[156  89 115 176 155 131 127 135 181 110  87 168 157 127 132  78 102 119] : G
[126  81  90 123 167 117 127  87 129 130 163 105 111 178 175 164 134 150] : W
[175 117 150 178  87 123 163 164  91 129 167  81 110 105 134 127 126 130] : V
[171 111 171 186 105 141 125 116  79 137 159  77 116  98 140 152  95 106] : R
[123 178 150 105  81 164 129 175  87 134 117 126 167 130  90 163 110 127] : P
perm: [ 81  87  90 105 111 117 123 126 127 129 130 134 150 163 164 167 175 178] -> W
perm: [ 81  87  91 105 110 117 123 126 127 129 130 134 150 163 164 167 175 178] -> V
perm: [ 87 126 164 117 105 123 134  90 150 167 178 175 163 111 129 130 127  81] -> W
perm: [129 178 110 105 126 134 130  81 163 127 167  90 117  87 164 123 150 175] -> P

[127 130 127 126 123 130 126 129 125 130 126 127 126 130 130 124 129 127
 127 131 127 124 129 131 126 131 129 125 123 125 130 122 126 126 123 123
 127 127 128 127 131 124 129 135 127 126 127 129 131 126 127 126 131 126
 128 127 129 125 128 127] : N
[127 131 125 127 125 124 126 129 131 127 126 127 130 127 131 125 128 123
 131 124 126 129 126 123 129 127 127 127 127 129 129 130 127 130 127 126
 126 127 127 126 131 130 129 125 126 130 130 131 135 128 122 123 124 126
 126 128 129 127 127 123] : T
[127 113 126 124 149 133 121 120 131 131 138 128 113 134 136 143 111 132
 130 131 142 126 142 135 125 138  96 115 111 115 114 133 139 143 129 144
 133 110 139 130 129 135 124 146 126 132 153 121 124 127 124 161 138 124
 130 136 140 127 136 146] : K
[125 127 131 127 127 126 124 127 125 129 126 131 126 130 130 122 128 130
 131 124 129 126 129 129 128 127 127 126 123 127 128 130 124 131 127 130
 131 126 126 131 126 130 124 129 127 129 127 127 129 135 123 126 127 125
 126 127 126 123 123 127] : E
[123 131 126 119 125 131 127 132 147 123 127 142 137 123 137 118 136 132
 135 111 121 127 131 126 138 128 128 116 135 123 125 142 130 121 138 137
 130 128 128 131 133 142 134 140 126 134 132 116 130 138 121 136 122 130
 112 127 131 138 123 127] : Y
[134 120 124 146 121 125 136 130 113 128 133 144 124 126 136 121 127 131
 135 126 133 129 127 131 120 129 139 137 130 126 120 122 125 126 133 135
 121 137 121 123 123 124 133 129 126 125 133 133 122 124 128 120 117 129
 130 123 142 139 133 127] : H
perm: [130 136 140 127 136 146 127 113 126 124 149 133 121 120 131 131 138 128
 113 134 136 143 111 132 130 131 142 126 142 135 125 138  96 115 111 115
 114 133 139 143 129 144 133 110 139 130 129 135 124 146 126 132 153 121
 124 127 124 161 138 124] -> K
perm: [127 127 128 126 129 124 126 122 130 131 127 131 126 125 127 123 128 126
 127 124 127 129 125 123 129 127 126 127 127 123 129 130 127 127 129 123
 131 126 130 128 126 125 127 124 130 135 130 126 131 127 126 130 125 126
 131 126 131 129 127 129] -> N
perm: [123 128 124 124 126 130 129 127 126 127 124 127 129 130 128 130 122 130
 131 129 126 125 126 129 127 131 126 131 135 126 127 129 127 125 127 129
 123 131 127 126 127 127 127 126 130 126 128 125 127 130 124 126 126 123
 127 123 129 131 131 127] -> E
perm: [126 124 149 144 131 142 120 130 133 161 121 136 153 135 136 138 138 130
 146 130 128 126 124 131 111 133 113 138 124 129 127 142 134 143 110 132
 135 143 139 132 127 111 115 113 146 126 125 121 115 140 124 127 136 133
 124 139 131  96 114 129] -> K
perm: [123 127 131 125 127 125 124 126 129 131 127 126 127 130 127 131 125 128
 123 131 124 126 129 126 123 129 127 127 127 127 129 129 130 127 130 127
 126 126 127 127 126 131 130 129 125 126 130 130 131 135 128 122 123 124
 126 126 128 129 127 127] -> T
perm: [125 122 130 127 127 129 129 127 130 124 129 126 127 126 129 123 130 129
 127 127 131 128 125 135 128 126 131 131 127 130 127 124 127 124 131 131
 128 130 126 123 125 129 127 126 126 126 126 127 125 130 123 123 126 127
 129 126 127 131 127 127] -> T
perm: [124 129 127 127 131 126 125 129 128 129 126 127 131 130 126 126 131 131
 126 126 126 126 130 127 131 129 123 127 125 135 126 130 128 128 127 127
 129 126 127 123 126 124 125 127 130 127 122 127 129 130 127 129 127 131
 127 123 123 130 124 125] -> N

[129 130 138 105 129 129 129] -> neki
[136 129 122 150 118 152 144] -> sunuf
[140 137 126 120 124 139 139] -> rivi
[138 129 129 105 128 130 129] -> kopo
[107 120 134 120 130 113 115] -> dup
[127 131 112 132 119 133 126] -> Seru
[124  96 121 173 123 128 122] -> Mepe
[125 119 127 132 133 131 112] -> sipet
[123 122 128 173 125  96 121] -> fub
perm: [120 120 134 113 130 107 115] -> dup
perm: [126 133 119 132 112 131 127] -> Seru
perm: [115 113 130 120 134 120 107] -> dup
perm: [ 96 121 122 123 125 128 173] -> fub
perm: [129 105 128 130 129 138 129] -> kopo
perm: [119 127 132 133 131 112 125] -> sipet
perm: [127 125 119 112 133 131 132] -> sipet

[131 119  81 172  79  92  92 105 116  81] -> Lufid
[169 111 114 115  75 153  87  80  97  94] -> kazen
[157  75 187 151 160 176 168 160 144 128] -> mevu
[156  75 160 176 160 144 168 187 151 128] -> zur
perm: [151 128 156  75 160 176 160 144 168 187] -> zur
perm: [ 81 131 119  81 172  79  92  92 105 116] -> Lufid
perm: [ 97 169  94  80 115 114 153  75 111  87] -> kazen
perm: [ 75 128 144 151 156 160 160 168 176 187] -> zur
perm: [160 151 176 144 128 168 187 157 160  75] -> mevu
perm: [128 151 187 168 144 160 176 160  75 156] -> zur
perm: [ 75  80  87  94  97 111 114 115 153 169] -> kazen

[132 178 135 103 120 147 137 141 117 121 141 123 175 140  65 130 127 135
 136] : godu
[136 141 120 140 141 117 132 135 103 147 121 124 135 127 137 175 178  65
 130] : Kita
[ 95 104 165  93 168  96 164 165 126 129 163 163 136  94 109  93 100  99
 166] : dokez
perm: [166  99 100  93 109  94 136 163 163 129 126 165 164  96 168  93 165 104
  95] -> dokez
perm: [ 65 103 117 120 121 123 127 130 132 135 135 136 137 140 141 141 147 175
 178] -> godu
perm: [136 135 127 130  65 140 175 123 141 121 117 141 137 147 120 103 135 178
 132] -> godu
perm: [141 117 132 135 103 147 121 124 135 127 137 175 178  65 130 136 141 120
 140] -> Kita

[131 107 149  81  75 176 159 175 135  65 156 181 174] : sasuk
[191  85 159  99 151  77 138 194 113 179  69 169 134] : gav
[172  68  96 155 113 182  76  73 182 129  70 111  82] : Devuk
[ 78  90 175 172 163 136 117 157  76  88  72 143 127] : Zif
[191  85 159  99 151  77 138 150 113 179  69 169 134] : kitom
[181  81 156 174  66 175  75 107 131 159 176 135 149] : kav
[ 73  99  69 160 179 183 111  92 154 106  97  81  94] : Zavuv
[134 191  85 159 179 113 193 138  69 151 169  99  77] : Bem
[123 171 156  86  67 155 166 149 168 151 164  81 158] : bol
perm: [149 135 176 159 131 107  75 175  66 174 156  81 181] -> kav
perm: [ 82 111  70 129 182  73  76 182 113 155  96  68 172] -> Devuk
perm: [179  69 169 134 191  85 159  99 151  77 138 194 113] -> gav

[143 144 147 135  87 100 117] : Sar
[147 144  87  99 143 135 117] : fik
[ 69 107  90 151 135  87 152] : geku
perm: [ 87  99 117 135 143 144 147] -> fik
perm: [117 100  87 135 147 144 143] -> Sar
perm: [143 135 117 147 144  87  99] -> fik
perm: [117  87 135 147 100 144 143] -> Sar
perm: [100  87 135 117 147 144 143] -> Sar
perm: [152  87 135 151  90 107  69] -> geku

[ 87 148 151 159  94 109] -> paded
[150 109  93 148 159  87] -> luded
[131  97 162 155 163 112] -> Nake
[146 102 102 142 155  75] -> mup
[109 159 148  94  87 150] -> geda
[164  92  98 149 164  78] -> negu
perm: [ 87 159 148  93 109 150] -> luded
perm: [ 87  94 109 148 150 159] -> geda
perm: [109 150 148  94  87 159] -> geda

[127 162 142 136 127 130 127 122 131 128 134 112 130 141 148 127 147  97
 125 123 131 132 125 132 128 120 132 107 133 129  81 113 127 126 147 141
 130 162 102 127  94 157  94 181 112 112 123 124 135 107] = ful
[132 127 130 127 124 131 126 133 130 123 130 128 130 126 127 120 127 128
 131 130 128 129 123 133 128 134 131 120 127 129 128 129 125 128 131 135
 132 127 130 129 128 123 130 122 132 130 131 123 130 123] = Balo
[ 97 162 107 112  81  94 126 128 122 181 107 130 124 141 141 135 130 129
 147 162 127 123 120 125 148 112 127 113 132  95 136 132 131 123 112 127
 157 127 127 102 142 125 133 128 134 147 130 132 127 131] = kal
[130 162 142 141 124  81 122 162 107 123 112 129 130 132 141 112 131 132
 128 127 102 147  94  97 134 148 181 127 127 113 123 130 127 125 131 126
 132 157 135 127  94 128 112 136 125 147 107 128 133 120] = bamiv
[141 129 131 107 181 125 127 126  94 132 112 141 127 142 122 135 125 123
 148 133 130 127 123 102 131 127  81 112 162 162 127 132 147 157 128 136
 134 128 120 112  94  97 107 132 147 127 113 130 124 130] = zoso
perm: [123 130 123 131 130 132 122 130 123 128 129 130 127 132 135 131 128 125
 129 128 129 127 120 131 134 128 133 123 129 128 130 131 128 127 120 127
 126 130 128 130 123 130 133 126 131 124 127 130 127 132] -> Balo
perm: [133 120 130 162 142 141 124  81 122 162 107 123 112 129 130 132 141 112
 131 132 128 127 102 147  94  97 134 148 181 127 127 113 123 130 127 125
 131 126 132 157 135 127  94 128 112 136 125 147 107 128] -> bamiv
perm: [ 81  94  94  97 102 107 107 112 112 112 113 120 122 123 123 124 125 125
 126 127 127 127 127 127 128 128 128 129 130 130 130 131 131 132 132 132
 133 134 135 136 141 141 142 147 147 148 157 162 162 181] -> bamiv
perm: [131 127 132 130 147 134 128 133 125 142 102 127 127 157 127 112 123 131
 132 136  95 132 113 127 112 148 125 120 123 127 162 147 129 130 135 141
 141 124 130 107 181 122 128 126  94  81 112 107 162  97] -> kal
perm: [120 133 128 107 147 125 136 112 128  94 127 135 157 132 126 131 125 127
 130 123 113 127 127 181 148 134  97  94 147 102 127 128 132 131 112 141
 132 130 129 112 123 107 162 122  81 124 141 142 162 130] -> bamiv
perm: [132 130 131 123 130 123 132 127 130 127 124 131 126 133 130 123 130 128
 130 126 127 120 127 128 131 130 128 129 123 133 128 134 131 120 127 129
 128 129 125 128 131 135 132 127 130 129 128 123 130 122] -> Balo
perm: [129 130 128 129 123 123 128 123 123 130 124 130 131 131 122 130 134 127
 126 130 128 129 131 130 128 120 132 128 130 130 135 131 127 125 123 132
 133 126 132 130 131 129 127 128 127 120 133 128 127 127] -> Balo

[129 132 141 126 126 140 137 135 145 176 128 128 148 132 109 131 113 163
 135 119 147 121 129] : zez
[140 126 117 141 151 134 122 158 144 133 148 114 126 113 131 131 103 106
 132 107 127 111 116] : Toz
[110 128 113 120 113 105 141 107 105 121 133 121 123 138 128  99 131 144
  86 138 144 131 134] : buzu
[120 105 113  99  86 107 131 128 141 105 144 144 121 138 131 133 128 113
 110 139 134 123 121] : Fevep
[117 115 148 111 144 100 133 122 137 123 134 108 126 116 141 114 132 109
  94 108 109 151 140] : sadis
[146 128 144 136 142 151 116 147 150 134 121 136 134 119 128 158 126 113
 171 119 111 126 123] : zoref
[143 126 121 142 153 138 119 160 148 134 146 110 125 115 132 123 102 109
 120 108 132 110 117] : furu
[136 125 111 140 149 129 125 155 139 131 151 104 122 117 133 105  99 115
  97 111 142 108 118] : mir
[140 126 117 141 151 134 122  94 144 133 148 108 123 115 132 115 100 111
 108 109 137 109 116] : bis
[140 129 148 129 131 147 119 132 141 132 113 145 135 126 126 163 138 121
 176 128 109 135 128] : detup
[147 127 141 137 146 151 114 152 153 136 125 133 133 116 129 156 123 110
 168 116 113 123 122] : veg
[104 130 117 113 103 101 145  95  96 119 125 129 124 143 126 102 143 152
  91 146 142 138 138] : tafez
perm: [ 97 111 142 108 118 136 125 111 140 149 129 125 155 139 131 151 104 122
 117 133 105  99 115] -> mir
perm: [116 109 137 109 108 111 100 115 132 115 123 108 148 133 144  94 122 134
 151 141 117 126 140] -> bis
perm: [122 117 133 105  99 115  97 111 142 108 118 136 125 111 140 149 129 125
 155 139 131 151 104] -> mir
perm: [134 131 144 138  86 144 131  99 128 138 123 121 133 121 105 107 141 105
 113 120 113 128 110] -> buzu
perm: [163 138 121 176 128 109 135 128 140 129 148 129 131 147 119 132 141 132
 113 145 135 126 126] -> detup

[103 134 108 112 148  88 158] = famas
[109 131 105 116  99 162 180] = Tise
[ 97 133 108 117 138 122 132] = tak
[ 99 101 131 119 107 137 147] = rup
[150 107  98 167 144 124 131] = tekol
[103 101 176 124 106 140 111] = soke
[153 105 167 141 100 124 151] = meda
[102 131 152 110 104 146  98] = Zap
perm: [100 105 124 141 151 153 167] -> meda
perm: [122 132  97 133 108 117 138] -> tak

[113  96  88  91  79  99 114  96] : Neku
[ 99  91 113  79 114  96  95  88] : zelok
[100 112  84 116  98 125 143 179] : zosat
[ 85 112 114  98 116 100 125 103] : nizi
perm: [ 85  98 100 103 112 114 116 125] -> nizi
perm: [ 88  99  91 113  79 114  96  95] -> zelok
perm: [ 88  95  96 114  79 113  91  99] -> zelok
perm: [ 79  88  91  96  96  99 113 114] -> Neku

[129 140 130 104 115] -> Sis
[127 115 148 118 131] -> gutid
[125 121 176 166  99] -> deg
[104 115 117 134 112] -> Gudu
[143 128 128 143 131] -> Vofa
[122 164 101  99 124] -> kep
[128 143 132 143 128] -> Tede
[140 129  84 127 109] -> mizod
[100 122 164  99 124] -> tonep
[122 128 154 150 138] -> lof
perm: [148 131 127 118 115] -> gutid
perm: [124  99 164 122 100] -> tonep
perm: [122 164  99 124 100] -> tonep
perm: [164 124 122 100  99] -> tonep
perm: [131 143 128 128 143] -> Vofa
perm: [122 128 138 150 154] -> lof

[162 126  99  97 107 123] -> guz
[107 111 153  97 107 123] -> tov
[120 128 184 172  94 111] -> padal
[107 111 153  77 125 166] -> Ribon
[172 119 184 128 111  94] -> vavu
perm: [ 94 111 128 184 119 172] -> vavu
perm: [ 97  99 107 123 126 162] -> guz

[159 138  76  99]  pir
[ 76 138 159  98]  Taf
[116  70 148 119]  ruti
perm: [119 116  70 148] -> ruti
perm: [ 76  99 159 138] -> pir
perm: [ 76  98 138 159] -> Taf
perm: [119 148  70 116] -> ruti
perm: [ 99  76 138 159] -> pir

[159 121 136 155 126  62 114 124 151  97 176  91] -> kila
[136  62 176 121 156 151 124 114  97 159  91 126] -> dogo
[130 146 113 130 121 121 129 132 135 119 137 129] -> madot
[126 131 128 128 124 129 132 127 131 128 127 127] -> lupop
[131 133 121 128 125 127 129 128 130 126 132 127] -> Debo
[129 129 121 135 146 137 130 121 130 112 119 132] -> Luf
[131 126 131 127 128 124 128 127 129 132 127 129] -> naguv
[137  94 152 124 143 147 124 121 109 144 110 125] -> gepel
perm: [151  97 176  91 159 121 136 155 126  62 114 124] -> kila
perm: [ 62  91  97 114 121 124 126 136 151 155 159 176] -> kila
perm: [126  91 159  97 114 124 151 156 121 176  62 136] -> dogo
perm: [129 131 129 127 127 124 126 128 132 131 127 128] -> naguv
perm: [129 137 119 135 132 129 121 121 130 113 146 130] -> madot

